Below are the code and all the weights of a small trained network. Each question names an input and a class and asks about switching units off, where a switched-off unit gives its printed mean instead of its output.

import numpy as np


def w(rows, s, z=0):
    codes = np.array(rows[::2]) - 128.0
    scale = np.full(codes.shape[1], s)
    scale[-1] = z or s
    return codes * scale


def f(y):
    return y / 2 * (1 + np.tanh(0.7978845608 * (y + 0.044715 * y**3)))


def log_softmax(a):
    a = a - a.max(-1, keepdims=True)
    return a - np.log(np.exp(a).sum(-1, keepdims=True))


def net(x, mask):
    res = np.array(x, float).reshape(1, 5) / 4 @ E
    y = f(res @ A[0][:, :-1].T + A[0][:, -1])
    res = res + np.where(mask, y, B[0][:, -1]) @ B[0][:, :-1]
    return log_softmax(res[-1] @ U[:, :-1].T + U[:, -1])


A, B = {}, {}
E = w([
[148,86,254,219,207],'x0',
[140,12,119,39,126],'x1',
[225,88,20,95,68],'x2',
[65,18,112,107,120],'x3',
[209,170,149,131,6],'x4',
],0.0085)
A[0] = w([
[71,65,193,128,199,153],'N1',
[172,189,229,181,56,205],'N2',
[236,78,108,116,35,143],'N3',
[112,200,36,166,87,180],'N4',
[169,109,154,109,47,208],'N5',
[79,122,171,151,175,113],'N6',
[74,189,183,74,178,147],'N7',
[8,98,122,92,156,198],'N8',
[75,187,216,116,205,214],'N9',
[126,98,94,78,110,119],'N10',
[210,55,101,120,127,193],'N11',
[165,131,164,110,48,171],'N12',
[199,144,144,106,211,238],'N13',
[183,53,105,94,106,164],'N14',
[82,127,171,130,208,164],'N15',
[99,53,71,87,74,205],'N16',
[122,155,112,98,31,207],'N17',
[155,135,133,139,217,228],'N18',
[140,179,159,120,69,147],'N19',
[58,139,101,107,177,253],'N20',
[157,137,56,92,124,160],'N21',
[199,160,159,191,67,199],'N22',
[86,80,46,103,127,217],'N23',
],0.013,0.004)
B[0] = w([
[38,149,161,88,81,228],'N1',
[198,88,210,69,72,229],'N2',
[158,222,94,73,224,253],'N3',
[127,236,68,159,16,223],'N4',
[206,124,116,33,208,202],'N5',
[75,156,177,99,126,184],'N6',
[82,134,142,70,73,180],'N7',
[81,18,122,205,82,216],'N8',
[120,160,205,74,90,225],'N9',
[99,106,71,122,181,193],'N10',
[120,112,118,165,249,213],'N11',
[180,142,125,49,135,193],'N12',
[155,184,220,220,174,174],'N13',
[114,137,82,81,234,218],'N14',
[46,162,235,130,101,202],'N15',
[72,98,9,138,173,251],'N16',
[154,146,94,120,123,224],'N17',
[107,139,205,218,168,180],'N18',
[173,126,83,112,87,182],'N19',
[60,95,112,138,80,191],'N20',
[70,202,64,109,121,211],'N21',
[255,117,162,142,147,213],'N22',
[50,46,52,165,149,231],'N23',
],0.0077,0.014)
U = w([
[234,127,148,78,84,111],'0',
[105,166,79,145,61,67],'1',
[34,149,206,106,107,248],'2',
[180,160,171,195,154,122],'3',
[95,9,83,166,125,135],'4',
[124,124,88,95,196,93],'5',
],0.014,0.0015)

Each question gives the input, the list of numbers given to net, and the class t.
The units are the neurons (one row each of A and B). Each row of codes is followed by its name. A weight is (code - 128) times the scale printed after its matrix; where a second scale follows, it is the last column's (A, B and U).
mask holds one flag per neuron, in row order. A switched-off neuron (its flag False) gives its mean, the last column of its row in B, instead of its output. The means were averaged over made-up inputs and are rounded, as every weight is.
A unit's drop is (log p(t) with every unit on - log p(t) with that unit switched off) / (log p(t) with every unit on - log p(t) with every unit switched off).
The circuit of an input: a set's keep is (log p(t) with only the set's units on - log p(t) with every unit switched off) / (log p(t) with every unit on - log p(t) with every unit switched off). Starting from the 12 units with the biggest drops (on a tie, the unit counted first), units are removed one at a time, each time the one whose removal leaves the highest keep (on an exact tie, the one counted first), for as long as the keep stays at least 0.8.
circuit, biggest first: the units of the circuit, biggest drop first
k most important neurons: the k neurons with the biggest drops, biggest first
drop of u: that unit's drop, to one decimal
input [-4,-1,8,-7,1], class 5: circuit, biggest first : N3
input [5,4,5,-4,0], class 3: circuit, biggest first : N13; N16
input [-8,-3,5,-2,4], class 5: 2 most important neurons : N3; N5
input [-7,5,-5,-6,-5], class 2: 2 most important neurons : N7; N16
input [-7,8,-5,-4,8], class 5: 2 most important neurons : N3; N16
input [-7,-3,3,4,6], class 5: drop of N5 : 0.1
input [-2,4,-2,0,7], class 0: drop of N23 : 0.2
input [7,0,8,-1,0], class 3: drop of N23 : 0.1
input [1,-2,-1,-7,-1], class 3: 2 most important neurons : N13; N18
input [8,5,0,-8,2], class 3: 2 most important neurons : N13; N18
